Below is a small trained network, with its code and all its weights. Each question gives an input and a class and asks what happens when units are switched off, that is, made to give their printed mean instead of their output.

import numpy as np


def w(rows, s, z=0):
    codes = np.array(rows[::2]) - 128.0
    scale = np.full(codes.shape[1], s)
    scale[-1] = z or s
    return codes * scale


def f(y):
    return np.maximum(y, 0)


def log_softmax(a):
    a = a - a.max(-1, keepdims=True)
    return a - np.log(np.exp(a).sum(-1, keepdims=True))


def net(x, mask):
    res = np.array(x, float).reshape(1, 6) / 4 @ E
    y = f(res @ A[0][:, :-1].T + A[0][:, -1])
    res = res + np.where(mask, y, B[0][:, -1]) @ B[0][:, :-1]
    return log_softmax(res[-1] @ U[:, :-1].T + U[:, -1])


A, B = {}, {}
E = w([
[214,105,109,171,106,129,186],'x0',
[189,254,153,216,208,133,84],'x1',
[166,115,95,159,98,136,49],'x2',
[143,162,65,48,160,15,137],'x3',
[90,16,209,161,195,85,168],'x4',
[142,95,113,224,153,79,162],'x5',
],0.0089)
A[0] = w([
[133,113,162,149,124,164,103,255],'N1',
[127,163,79,191,198,52,143,134],'N2',
[41,91,178,110,113,95,165,211],'N3',
[181,172,142,201,130,138,146,124],'N4',
[120,197,128,92,160,127,135,133],'N5',
[116,133,43,103,49,136,68,220],'N6',
[106,143,145,177,115,176,133,221],'N7',
[125,127,197,158,173,185,144,97],'N8',
[39,137,129,220,144,164,109,236],'N9',
[186,194,102,115,121,150,110,145],'N10',
[140,154,92,158,128,97,81,201],'N11',
[210,18,119,147,172,140,185,187],'N12',
[103,126,123,105,90,160,144,108],'N13',
[167,133,124,123,149,129,100,164],'N14',
[124,238,155,84,108,77,127,211],'N15',
[146,153,109,108,113,94,109,186],'N16',
[33,120,153,69,84,115,185,179],'N17',
[101,162,170,103,246,101,62,190],'N18',
[123,127,117,149,156,93,196,159],'N19',
[99,58,48,95,170,141,139,191],'N20',
[208,130,85,83,125,122,57,179],'N21',
],0.011,0.0034)
B[0] = w([
[144,74,117,130,158,175,147,190],'N1',
[164,117,2,190,155,117,81,221],'N2',
[148,76,111,148,75,143,53,226],'N3',
[148,111,114,86,38,129,179,207],'N4',
[147,96,209,131,102,165,150,189],'N5',
[128,121,161,131,187,170,137,247],'N6',
[178,81,187,157,97,126,150,190],'N7',
[165,126,141,114,122,149,198,186],'N8',
[210,43,155,150,160,106,172,213],'N9',
[129,143,118,147,141,142,202,215],'N10',
[104,134,73,129,168,146,149,197],'N11',
[210,151,245,145,52,37,145,243],'N12',
[132,84,82,92,149,139,93,169],'N13',
[80,169,81,135,131,152,145,165],'N14',
[74,78,167,114,127,227,204,232],'N15',
[63,119,97,78,149,174,172,186],'N16',
[143,94,9,105,77,136,67,234],'N17',
[59,145,158,166,225,186,75,216],'N18',
[174,109,133,187,114,105,77,190],'N19',
[147,123,126,79,57,104,145,205],'N20',
[81,116,149,92,178,110,148,219],'N21',
],0.0073,0.011)
U = w([
[124,138,68,63,87,168,112,173],'0',
[162,105,161,189,247,145,48,247],'1',
[134,121,162,81,47,95,16,148],'2',
[37,224,132,97,254,166,95,59],'3',
[164,145,247,99,119,116,180,107],'4',
[172,203,67,161,115,35,80,4],'5',
],0.0081,0.0024)

Each question gives the input, the list of numbers given to net, and the class t.
The units are the neurons (one row each of A and B). Each row of codes is followed by its name. A weight is (code - 128) times the scale printed after its matrix; where a second scale follows, it is the last column's (A, B and U).
mask holds one flag per neuron, in row order. A switched-off neuron (its flag False) gives its mean, the last column of its row in B, instead of its output. The means were averaged over made-up inputs and are rounded, as every weight is.
A unit's drop is (log p(t) with every unit on - log p(t) with that unit switched off) / (log p(t) with every unit on - log p(t) with every unit switched off).
The circuit of an input: a set's keep is (log p(t) with only the set's units on - log p(t) with every unit switched off) / (log p(t) with every unit on - log p(t) with every unit switched off). Starting from the 12 units with the biggest drops (on a tie, the unit counted first), units are removed one at a time, each time the one whose removal leaves the highest keep (on an exact tie, the one counted first), for as long as the keep stays at least 0.8.
circuit, biggest first: the units of the circuit, biggest drop first
unit that matters most: the unit with the biggest drop
k most important neurons: the k neurons with the biggest drops, biggest first
drop of u: that unit's drop, to one decimal
input [-3,2,-7,3,5,-1], class 1: circuit, biggest first => N18, N3
input [7,2,4,-2,4,6], class 4: circuit, biggest first => N12
input [-7,3,-1,-6,-7,-1], class 4: circuit, biggest first => N2, N17
input [6,-2,4,5,4,-5], class 2: circuit, biggest first => N15, N10
input [8,7,-8,2,3,5], class 5: circuit, biggest first => N2, N4
input [1,6,-7,0,-8,6], class 0: circuit, biggest first => N4, N12
input [5,1,5,-4,-2,-3], class 4: circuit, biggest first => N17, N2
input [-2,-3,2,-6,3,4], class 4: circuit, biggest first => N2, N12
input [-2,2,-5,2,-4,6], class 3: circuit, biggest first => N12, N3
input [8,4,-5,3,-4,4], class 5: circuit, biggest first => N2, N6
input [1,-6,-2,-6,2,5], class 2: 2 most important neurons => N3, N17
input [4,-2,4,-1,2,7], class 4: 2 most important neurons => N12, N17
input [4,0,-1,6,8,6], class 5: 2 most important neurons => N2, N12
input [7,-8,8,-1,-1,8], class 4: unit that matters most => N12
input [6,4,-3,-6,-3,-1], class 4: drop of N4 => 0.0
input [-4,3,-3,8,2,1], class 3: drop of N9 => 0.2
input [-5,8,7,2,3,-6], class 3: drop of N18 => 0.0
